Below is a small trained network, with its code and all its weights. Each question gives an input and a class and asks what happens when units are switched off, that is, made to give their printed mean instead of their output.

import numpy as np


def w(rows, s, z=0):
    codes = np.array(rows[::2]) - 128.0
    scale = np.full(codes.shape[1], s)
    scale[-1] = z or s
    return codes * scale


def norm(h):
    return h / np.sqrt((h * h).mean(-1, keepdims=True) + 1e-5)


def f(y):
    return np.maximum(y, 0)


def log_softmax(a):
    a = a - a.max(-1, keepdims=True)
    return a - np.log(np.exp(a).sum(-1, keepdims=True))


def net(x, mask):
    res = np.array(x, float).reshape(1, 4) / 4 @ E
    u = 0
    for l in range(3):
        y = f(norm(res) @ A[l][:, :-1].T + A[l][:, -1])
        res = res + np.where(mask[u : u + 4], y, B[l][:, -1]) @ B[l][:, :-1]
        u += 4
    return log_softmax(norm(res)[-1] @ U[:, :-1].T + U[:, -1])


A, B = {}, {}
E = w([
[86,111,250,231,220,116,183,113,199],'x0',
[34,99,147,151,108,152,162,210,29],'x1',
[83,1,81,85,190,144,134,98,122],'x2',
[180,19,57,253,6,174,165,184,238],'x3',
],0.0081)
A[0] = w([
[226,100,113,124,128,81,68,7,157,51],'0.n1',
[65,107,134,124,117,157,163,174,78,52],'0.n2',
[161,136,57,78,84,159,108,127,80,40],'0.n3',
[69,64,66,68,166,147,137,107,181,2],'0.n4',
],0.011,0.0061)
B[0] = w([
[149,177,74,124,135,169,222,209,136,253],'0.n1',
[181,168,47,143,150,169,227,143,139,207],'0.n2',
[106,97,161,107,79,5,156,62,181,232],'0.n3',
[121,111,69,230,165,135,111,61,80,188],'0.n4',
],0.013,0.0056)
A[1] = w([
[52,81,122,150,51,104,149,212,1,111],'1.n1',
[168,44,119,122,48,164,78,169,152,3],'1.n2',
[145,110,80,171,125,129,145,161,149,167],'1.n3',
[149,217,165,148,42,116,85,185,129,30],'1.n4',
],0.011,0.0034)
B[1] = w([
[230,191,85,113,151,121,148,132,216,203],'1.n1',
[102,136,120,44,181,64,13,178,134,168],'1.n2',
[149,153,208,76,78,181,98,115,36,254],'1.n3',
[131,25,55,212,226,147,108,4,46,199],'1.n4',
],0.011,0.0077)
A[2] = w([
[141,179,145,2,130,115,130,110,74,252],'2.n1',
[99,122,145,148,30,144,212,104,77,60],'2.n2',
[70,103,236,207,153,173,184,141,177,59],'2.n3',
[179,29,91,214,57,145,80,209,194,85],'2.n4',
],0.0088,0.0034)
B[2] = w([
[116,77,227,171,137,174,88,173,178,255],'2.n1',
[91,162,207,130,129,124,140,100,141,171],'2.n2',
[175,64,37,11,50,28,69,79,217,207],'2.n3',
[72,174,182,129,243,109,118,219,53,196],'2.n4',
],0.011,0.0079)
U = w([
[200,204,96,124,152,163,249,202,190,160],'0',
[68,137,204,84,198,145,15,204,95,184],'1',
[148,96,122,78,66,56,102,91,204,162],'2',
[120,86,74,229,170,144,131,69,79,185],'3',
[112,109,210,158,82,172,168,95,128,127],'4',
[57,135,128,150,34,184,99,138,145,2],'5',
],0.013,0.0058)

Each question gives the input, the list of numbers given to net, and the class t.
The units are the neurons (one row each of A and B). Each row of codes is followed by its name. A weight is (code - 128) times the scale printed after its matrix; where a second scale follows, it is the last column's (A, B and U).
mask holds one flag per neuron, layer by layer. A switched-off neuron (its flag False) gives its mean, the last column of its row in B, instead of its output. The means were averaged over made-up inputs and are rounded, as every weight is.
A unit's drop is (log p(t) with every unit on - log p(t) with that unit switched off) / (log p(t) with every unit on - log p(t) with every unit switched off).
The circuit of an input: a set's keep is (log p(t) with only the set's units on - log p(t) with every unit switched off) / (log p(t) with every unit on - log p(t) with every unit switched off). Starting from all 12 units, units are removed one at a time, each time the one whose removal leaves the highest keep (on an exact tie, the one counted first), for as long as the keep stays at least 0.8.
circuit, biggest first: the units of the circuit, biggest drop first
most important unit: the unit with the biggest drop
top k neurons: the k neurons with the biggest drops, biggest first
top k neurons in layer l: the k neurons of layer l with the biggest drops, biggest first
input [5,-5,6,6], class 1: most important unit : 2.n4
input [4,5,6,6], class 1: top 3 neurons : (2.n4 0.n1 1.n4)
input [2,-4,6,0], class 3: top 3 neurons : (0.n4 1.n1 0.n2)
input [6,-3,-7,1], class 3: top 3 neurons : (1.n4 0.n3 0.n2)
input [-2,-7,-1,-7], class 0: top 2 neurons : (0.n1 1.n3)
input [7,-4,-1,-6], class 2: top 2 neurons in layer 2 : (2.n3 2.n4)
input [7,-6,-5,2], class 2: top 3 neurons : (2.n3 1.n1 0.n2)
input [-1,4,-6,4], class 3: top 2 neurons : (1.n4 0.n1)
input [3,6,5,7], class 1: top 4 neurons : (2.n4 0.n1 1.n2 1.n3)
input [7,4,7,2], class 2: top 2 neurons : (2.n3 1.n4)
input [1,3,2,-3], class 4: top 3 neurons in layer 2 : (2.n1 2.n4 2.n3)
input [7,-4,-5,8], class 1: circuit, biggest first : (2.n4 0.n2)
input [-5,0,-6,-3], class 3: top 2 neurons in layer 1 : (1.n4 1.n3)
input [-3,3,-8,-7], class 3: top 2 neurons : (1.n4 1.n3)
input [-2,6,7,-4], class 3: top 2 neurons : (0.n4 0.n1)
input [-4,-3,-7,7], class 1: most important unit : 1.n2
input [-5,-7,-3,-1], class 0: top 2 neurons : (0.n1 2.n3)
input [5,5,5,-1], class 0: top 3 neurons : (0.n2 1.n4 0.n3)
input [-6,2,4,-1], class 2: top 2 neurons : (0.n3 1.n4)
input [3,-7,2,5], class 0: most important unit : 0.n1
input [-6,-6,-4,-2], class 0: top 2 neurons in layer 1 : (1.n3 1.n2)
input [-7,-7,5,5], class 0: top 2 neurons in layer 0 : (0.n1 0.n4)
input [0,5,5,-4], class 0: top 2 neurons in layer 1 : (1.n4 1.n1)
input [-8,7,8,-6], class 2: top 2 neurons in layer 2 : (2.n4 2.n1)
input [0,-4,-2,-3], class 0: top 2 neurons in layer 1 : (1.n2 1.n3)
input [-4,-3,7,-5], class 3: top 2 neurons in layer 2 : (2.n3 2.n4)
